Below is a small trained network, with its code and all its weights. Each question gives an input and a target symbol and asks what happens when units are switched off, that is, made to give their printed mean instead of their output.

import numpy as np


def w(rows, s, z=0):
    codes = np.array(rows[::2]) - 128.0
    scale = np.full(codes.shape[1], s)
    scale[-1] = z or s
    return codes * scale


def f(y):
    return y / 2 * (1 + np.tanh(0.7978845608 * (y + 0.044715 * y**3)))


def softmax(a):
    e = np.exp(a - a.max(-1, keepdims=True))
    return e / e.sum(-1, keepdims=True)


def log_softmax(a):
    a = a - a.max(-1, keepdims=True)
    return a - np.log(np.exp(a).sum(-1, keepdims=True))


def net(x, mask):
    ids = ['αγδεζηθπτψω'.index(c) for c in x.split()]
    T = len(ids)
    res = E[ids] + P[:T]
    r = res
    for j in range(3):
        rows = slice(2 * j, 2 * j + 2)
        q, k, v = (r @ M[0][rows].T for M in (Q, K, V))
        z = softmax(np.where(np.tri(T) > 0, q @ k.T / 2**0.5, -1e9)) @ v
        o = O[0][rows]
        res = res + np.where(mask[j], z, o[:, -1]) @ o[:, :-1]
    y = f(res @ A[0][:, :-1].T + A[0][:, -1])
    res = res + np.where(mask[3:15], y, B[0][:, -1]) @ B[0][:, :-1]
    return log_softmax(res[-1] @ U[:, :-1].T + U[:, -1])


Q, K, V, O, A, B = {}, {}, {}, {}, {}, {}
E = w([
[158,167,23,120],'α',
[137,173,75,130],'γ',
[124,154,87,142],'δ',
[115,153,135,212],'ε',
[82,251,129,114],'ζ',
[158,200,15,90],'η',
[75,252,213,220],'θ',
[91,166,134,144],'π',
[136,224,23,55],'τ',
[147,172,50,114],'ψ',
[91,172,172,226],'ω',
],0.012)
P = w([
[70,249,84,233],'0',
[146,216,185,79],'1',
[65,125,75,95],'2',
[143,163,195,112],'3',
[64,133,83,88],'4',
[199,133,155,152],'5',
[61,149,100,107],'6',
[228,72,142,139],'7',
[62,124,71,90],'8',
],0.011)
Q[0] = w([
[128,146,70,250],'head 1',
[119,75,92,185],'head 1',
[148,130,127,115],'head 2',
[23,137,202,98],'head 2',
[194,123,195,110],'head 3',
[61,151,79,186],'head 3',
],0.022)
K[0] = w([
[37,22,169,205],'head 1',
[121,84,61,226],'head 1',
[132,164,161,91],'head 2',
[90,248,42,193],'head 2',
[128,41,194,92],'head 3',
[162,168,110,203],'head 3',
],0.015)
V[0] = w([
[116,116,184,118],'head 1',
[101,85,118,172],'head 1',
[199,147,169,114],'head 2',
[99,129,103,131],'head 2',
[11,138,242,146],'head 3',
[127,3,69,246],'head 3',
],0.017)
O[0] = w([
[157,154,78,153,96],'head 1',
[121,152,120,78,116],'head 1',
[100,141,191,174,74],'head 2',
[141,131,104,111,176],'head 2',
[111,160,243,80,254],'head 3',
[1,147,158,164,17],'head 3',
],0.013,0.0086)
A[0] = w([
[9,118,72,156,43],'neuron 1',
[155,69,167,150,216],'neuron 2',
[115,120,77,181,49],'neuron 3',
[86,135,63,130,144],'neuron 4',
[173,102,99,191,209],'neuron 5',
[70,126,173,112,45],'neuron 6',
[46,104,72,84,37],'neuron 7',
[35,145,116,103,228],'neuron 8',
[156,130,192,173,21],'neuron 9',
[199,96,189,120,2],'neuron 10',
[185,136,99,127,184],'neuron 11',
[110,126,113,140,107],'neuron 12',
],0.011,0.0042)
B[0] = w([
[140,174,228,168,154],'neuron 1',
[131,196,146,97,157],'neuron 2',
[102,130,161,114,150],'neuron 3',
[139,5,101,152,157],'neuron 4',
[102,147,138,69,199],'neuron 5',
[31,27,128,122,199],'neuron 6',
[105,160,165,175,152],'neuron 7',
[223,186,21,118,211],'neuron 8',
[139,72,82,51,159],'neuron 9',
[88,119,94,193,228],'neuron 10',
[107,96,185,167,246],'neuron 11',
[122,64,112,139,123],'neuron 12',
],0.016,0.012)
U = w([
[188,140,245,116,254],'α',
[186,148,196,32,213],'γ',
[73,109,217,86,93],'δ',
[88,96,118,143,122],'ε',
[223,62,143,40,29],'ζ',
[182,130,38,149,130],'η',
[80,122,71,71,110],'θ',
[3,195,108,207,97],'π',
[150,98,75,132,121],'τ',
[47,104,151,207,62],'ψ',
[120,53,103,119,60],'ω',
],0.0061,0.0054)

Each question gives the input, a string of symbols that net reads in full, and the target symbol t.
The units are the heads (2 rows each of Q, K, V and O) and the neurons (one row each of A and B). Each row of codes is followed by its name. A weight is (code - 128) times the scale printed after its matrix; where a second scale follows, it is the last column's (O, A, B and U).
mask holds one flag per unit, heads first, then neurons. A switched-off unit (its flag False) gives its mean, the last column of its rows in O or B, instead of its output. The means were averaged over made-up inputs and are rounded, as every weight is.
A unit's drop is (log p(t) with every unit on - log p(t) with that unit switched off) / (log p(t) with every unit on - log p(t) with every unit switched off).
The circuit of an input: a set's keep is (log p(t) with only the set's units on - log p(t) with every unit switched off) / (log p(t) with every unit on - log p(t) with every unit switched off). Starting from the 12 units with the biggest drops (on a tie, the unit counted first), units are removed one at a time, each time the one whose removal leaves the highest keep (on an exact tie, the one counted first), for as long as the keep stays at least 0.8.
circuit, biggest first: the units of the circuit, biggest drop first
most important unit: the unit with the biggest drop
top k neurons: the k neurons with the biggest drops, biggest first
heads that matter: for each layer, one digit per head in row order, 1 if its drop is at least 0.15 and else 0, layers parted by /
drop of u: that unit's drop, to one decimal
input α π ω ω ω π ω, target ψ: circuit, biggest first : head 3; neuron 4; neuron 1
input ε ω α, target π: circuit, biggest first : head 3
input ω π η θ ε α, target α: top 2 neurons : neuron 6; neuron 8
input τ γ α ω θ, target ζ: circuit, biggest first : head 3; neuron 10; neuron 5
input ε θ ε, target π: heads that matter : 001
input π ψ τ ω δ, target γ: heads that matter : 001
input ω ω η ω ω θ η, target θ: circuit, biggest first : head 3; neuron 6; neuron 8; neuron 11
input τ α α ε η, target ζ: circuit, biggest first : head 3; neuron 10; neuron 5
input θ ε θ ε θ η ω ω ζ, target δ: top 3 neurons : neuron 8; neuron 6; neuron 10
input η γ ω ω π δ ε ω ε, target ω: circuit, biggest first : head 3; neuron 4; neuron 8
input ω γ ω ε π ζ π ε η, target θ: circuit, biggest first : head 3; neuron 8; neuron 6; neuron 11
input ζ τ ω ε δ, target α: circuit, biggest first : head 3; neuron 11; neuron 8
input ω ζ π θ ω δ γ α θ, target θ: top 3 neurons : neuron 8; neuron 6; neuron 11
input α ε ε θ θ, target ψ: top 3 neurons : neuron 4; neuron 1; neuron 7
input δ θ α ε ω ω ω τ ζ, target η: circuit, biggest first : head 3; neuron 8; neuron 11
input θ α ζ η, target α: top 4 neurons : neuron 11; neuron 6; neuron 8; neuron 2
input α α γ, target ψ: most important unit : head 3
input α ω ω ψ π ω τ, target ψ: circuit, biggest first : head 3; neuron 4; neuron 1; neuron 7
input π α π δ θ θ ψ δ ω, target γ: top 4 neurons : neuron 10; neuron 11; neuron 4; neuron 6
input ε ω α π ω α ω, target π: most important unit : head 3
input ω ψ ω π δ α, target α: heads that matter : 010
input π δ ζ ψ ω τ, target α: top 2 neurons : neuron 11; neuron 6
input δ ω ζ α ε ω ω, target η: top 3 neurons : neuron 8; neuron 11; neuron 6
input ω δ ε η ψ τ π, target θ: top 2 neurons : neuron 8; neuron 6
input τ π η ω δ α γ η α, target ζ: top 4 neurons : neuron 10; neuron 5; neuron 4; neuron 6
input π ζ ε θ π ω ω τ, target α: top 4 neurons : neuron 6; neuron 8; neuron 11; neuron 2
input π ω ω, target γ: most important unit : neuron 10
input ω ζ ω ε δ, target θ: top 4 neurons : neuron 8; neuron 6; neuron 11; neuron 1
input θ ψ ε, target δ: drop of neuron 8 : 0.5
input τ α ζ γ π ψ δ, target ζ: drop of neuron 8 : -0.1
